Here is a tiny trained network, its code and every weight. The questions are about switching its units off for an input and a target symbol, where a switched-off unit gives its printed mean instead of its output.

import numpy as np


def w(rows, s, z=0):
    codes = np.array(rows[::2]) - 128.0
    scale = np.full(codes.shape[1], s)
    scale[-1] = z or s
    return codes * scale


def norm(h):
    return h / np.sqrt((h * h).mean(-1, keepdims=True) + 1e-5)


def f(y):
    return np.maximum(y, 0)


def softmax(a):
    e = np.exp(a - a.max(-1, keepdims=True))
    return e / e.sum(-1, keepdims=True)


def log_softmax(a):
    a = a - a.max(-1, keepdims=True)
    return a - np.log(np.exp(a).sum(-1, keepdims=True))


def net(x, mask):
    ids = ['ΓΔΣΦαεηθλξψ'.index(c) for c in x.split()]
    T = len(ids)
    res = E[ids] + P[:T]
    u = 0
    for l in range(2):
        q, k, v = (norm(res) @ M[l].T for M in (Q, K, V))
        z = softmax(np.where(np.tri(T) > 0, q @ k.T / 4**0.5, -1e9)) @ v
        res = res + np.where(mask[u], z, O[l][:, -1]) @ O[l][:, :-1]
        u += 1
        y = f(norm(res) @ A[l][:, :-1].T + A[l][:, -1])
        res = res + np.where(mask[u : u + 4], y, B[l][:, -1]) @ B[l][:, :-1]
        u += 4
    return log_softmax(norm(res)[-1] @ U[:, :-1].T + U[:, -1])


Q, K, V, O, A, B = {}, {}, {}, {}, {}, {}
E = w([
[137,126,125,130,120,122],'Γ',
[124,132,123,120,127,117],'Δ',
[124,147,121,129,128,120],'Σ',
[123,133,129,118,112,122],'Φ',
[129,125,127,124,121,119],'α',
[126,184,119,98,136,117],'ε',
[119,136,152,134,191,143],'η',
[3,97,108,167,108,147],'θ',
[126,133,147,114,184,99],'λ',
[170,150,133,178,148,111],'ξ',
[143,110,145,140,135,167],'ψ',
],0.0045)
P = w([
[12,113,132,188,72,101],'0',
[56,119,149,174,88,99],'1',
[96,144,127,172,139,115],'2',
[143,111,148,135,122,117],'3',
[196,120,160,115,143,122],'4',
[233,106,178,99,145,119],'5',
[235,92,205,77,113,140],'6',
],0.0011)
Q[0] = w([
[174,152,157,128,174,88],'0.h0',
[178,201,186,112,116,7],'0.h0',
[117,63,121,167,128,201],'0.h0',
[142,159,110,82,115,38],'0.h0',
],0.0021)
K[0] = w([
[129,164,53,29,128,185],'0.h0',
[39,114,88,6,90,196],'0.h0',
[202,140,204,175,197,62],'0.h0',
[25,126,101,47,42,158],'0.h0',
],0.0016)
V[0] = w([
[136,176,81,74,140,95],'0.h0',
[101,112,80,72,35,141],'0.h0',
[171,145,126,174,77,4],'0.h0',
[122,142,11,103,148,40],'0.h0',
],0.0013)
O[0] = w([
[198,152,194,151,124,170,191],'0.h0',
[220,40,99,163,207,107,96],'0.h0',
[94,129,252,154,52,61,255],'0.h0',
[185,140,239,109,108,153,194],'0.h0',
],0.0013,0.00073)
A[0] = w([
[246,44,108,192,78,133,42],'0.n0',
[213,174,145,196,71,141,139],'0.n1',
[175,105,106,55,227,205,137],'0.n2',
[223,218,170,96,159,22,255],'0.n3',
],0.0013,0.00074)
B[0] = w([
[30,210,154,81,124,137,147],'0.n0',
[67,93,114,41,137,116,167],'0.n1',
[152,155,158,150,46,75,145],'0.n2',
[63,59,174,134,1,155,254],'0.n3',
],0.0017,0.0027)
Q[1] = w([
[155,95,226,108,105,108],'1.h0',
[120,72,68,146,148,165],'1.h0',
[113,162,102,157,188,79],'1.h0',
[82,72,2,161,198,178],'1.h0',
],0.007)
K[1] = w([
[254,201,150,101,134,151],'1.h0',
[26,158,62,122,85,100],'1.h0',
[97,58,81,192,85,183],'1.h0',
[30,120,44,144,90,95],'1.h0',
],0.0052)
V[1] = w([
[105,112,148,161,71,238],'1.h0',
[176,167,67,126,55,118],'1.h0',
[99,46,136,61,106,124],'1.h0',
[192,99,140,253,158,90],'1.h0',
],0.0033)
O[1] = w([
[254,131,22,150,155,234,158],'1.h0',
[160,198,136,185,4,123,97],'1.h0',
[156,88,53,157,164,36,1],'1.h0',
[81,64,206,202,124,195,127],'1.h0',
],0.0036,0.00079)
A[1] = w([
[167,134,252,71,108,130,34],'1.n0',
[54,19,137,153,160,215,255],'1.n1',
[238,157,101,110,216,225,223],'1.n2',
[114,85,142,49,205,88,191],'1.n3',
],0.0024,0.00081)
B[1] = w([
[51,152,58,182,143,130,229],'1.n0',
[252,151,86,158,144,130,249],'1.n1',
[134,155,107,17,111,207,210],'1.n2',
[114,70,125,81,174,199,183],'1.n3',
],0.0029,0.0018)
U = w([
[216,83,203,242,86,180,136],'Γ',
[124,91,104,155,148,66,4],'Δ',
[94,205,129,20,38,140,221],'Σ',
[124,63,2,176,108,88,113],'Φ',
[178,58,98,172,109,63,12],'α',
[170,214,86,100,62,8,105],'ε',
[87,32,160,50,244,122,123],'η',
[137,115,23,157,150,136,82],'θ',
[33,68,152,67,214,23,88],'λ',
[46,138,228,216,114,177,173],'ξ',
[218,123,84,88,216,235,145],'ψ',
],0.006,0.0042)

Each question gives the input, a string of symbols that net reads in full, and the target symbol t.
The units are the heads (4 rows each of Q, K, V and O) and the neurons (one row each of A and B). Each row of codes is followed by its name. A weight is (code - 128) times the scale printed after its matrix; where a second scale follows, it is the last column's (O, A, B and U).
mask holds one flag per unit, layer by layer, with each layer's heads first. A switched-off unit (its flag False) gives its mean, the last column of its rows in O or B, instead of its output. The means were averaged over made-up inputs and are rounded, as every weight is.
A unit's drop is (log p(t) with every unit on - log p(t) with that unit switched off) / (log p(t) with every unit on - log p(t) with every unit switched off).
The circuit of an input: a set's keep is (log p(t) with only the set's units on - log p(t) with every unit switched off) / (log p(t) with every unit on - log p(t) with every unit switched off). Starting from all 10 units, units are removed one at a time, each time the one whose removal leaves the highest keep (on an exact tie, the one counted first), for as long as the keep stays at least 0.8.
circuit, biggest first: the units of the circuit, biggest drop first
top k neurons: the k neurons with the biggest drops, biggest first
k most important neurons of layer l: the k neurons of layer l with the biggest drops, biggest first
drop when u is switched off: that unit's drop, to one decimal
input Φ ψ α, target ψ: circuit, biggest first -> 1.h0
input Γ η ψ, target ψ: top 2 neurons -> 1.n2, 1.n1
input ξ Φ ε Γ Σ, target ε: circuit, biggest first -> 1.h0, 0.n1
input Δ ε ε η ξ Σ Σ, target Γ: top 3 neurons -> 1.n1, 0.n3, 1.n2
input ε ε ψ, target Σ: circuit, biggest first -> 1.h0, 1.n1
input ψ ξ ε α ε θ θ, target Φ: circuit, biggest first -> 1.h0, 1.n1
input λ ε Γ, target λ: circuit, biggest first -> 1.h0, 1.n1
input ψ ξ Φ Φ ψ α, target ψ: circuit, biggest first -> 1.h0, 1.n2
input θ ε ε ξ ξ Δ, target Γ: top 2 neurons -> 1.n1, 0.n3
input θ ψ η ψ ξ, target ψ: circuit, biggest first -> 1.h0, 1.n2, 0.h0
input θ ξ Σ, target Γ: circuit, biggest first -> 1.h0, 1.n1
input ψ Φ ξ, target ψ: circuit, biggest first -> 1.h0, 1.n2
input λ Σ ε ε Γ ψ θ, target Φ: top 2 neurons -> 1.n1, 1.n2
input Δ λ Φ, target η: top neuron -> 1.n3
input ε Φ Φ Δ ε Δ ξ, target ξ: 2 most important neurons of layer 1 -> 1.n0, 1.n1
input ε ξ ψ Φ ε α, target ε: top 2 neurons -> 1.n2, 1.n3
input θ ξ ψ, target ψ: top 3 neurons -> 0.n3, 1.n2, 1.n1
input ε ξ ξ λ, target ξ: drop when 1.h0 is switched off -> 0.7
input λ Γ ξ ε Γ ψ Σ, target ψ: drop when 1.h0 is switched off -> 3.2
input ψ Φ ψ ε Φ ψ Φ, target ψ: drop when 1.h0 is switched off -> 1.8
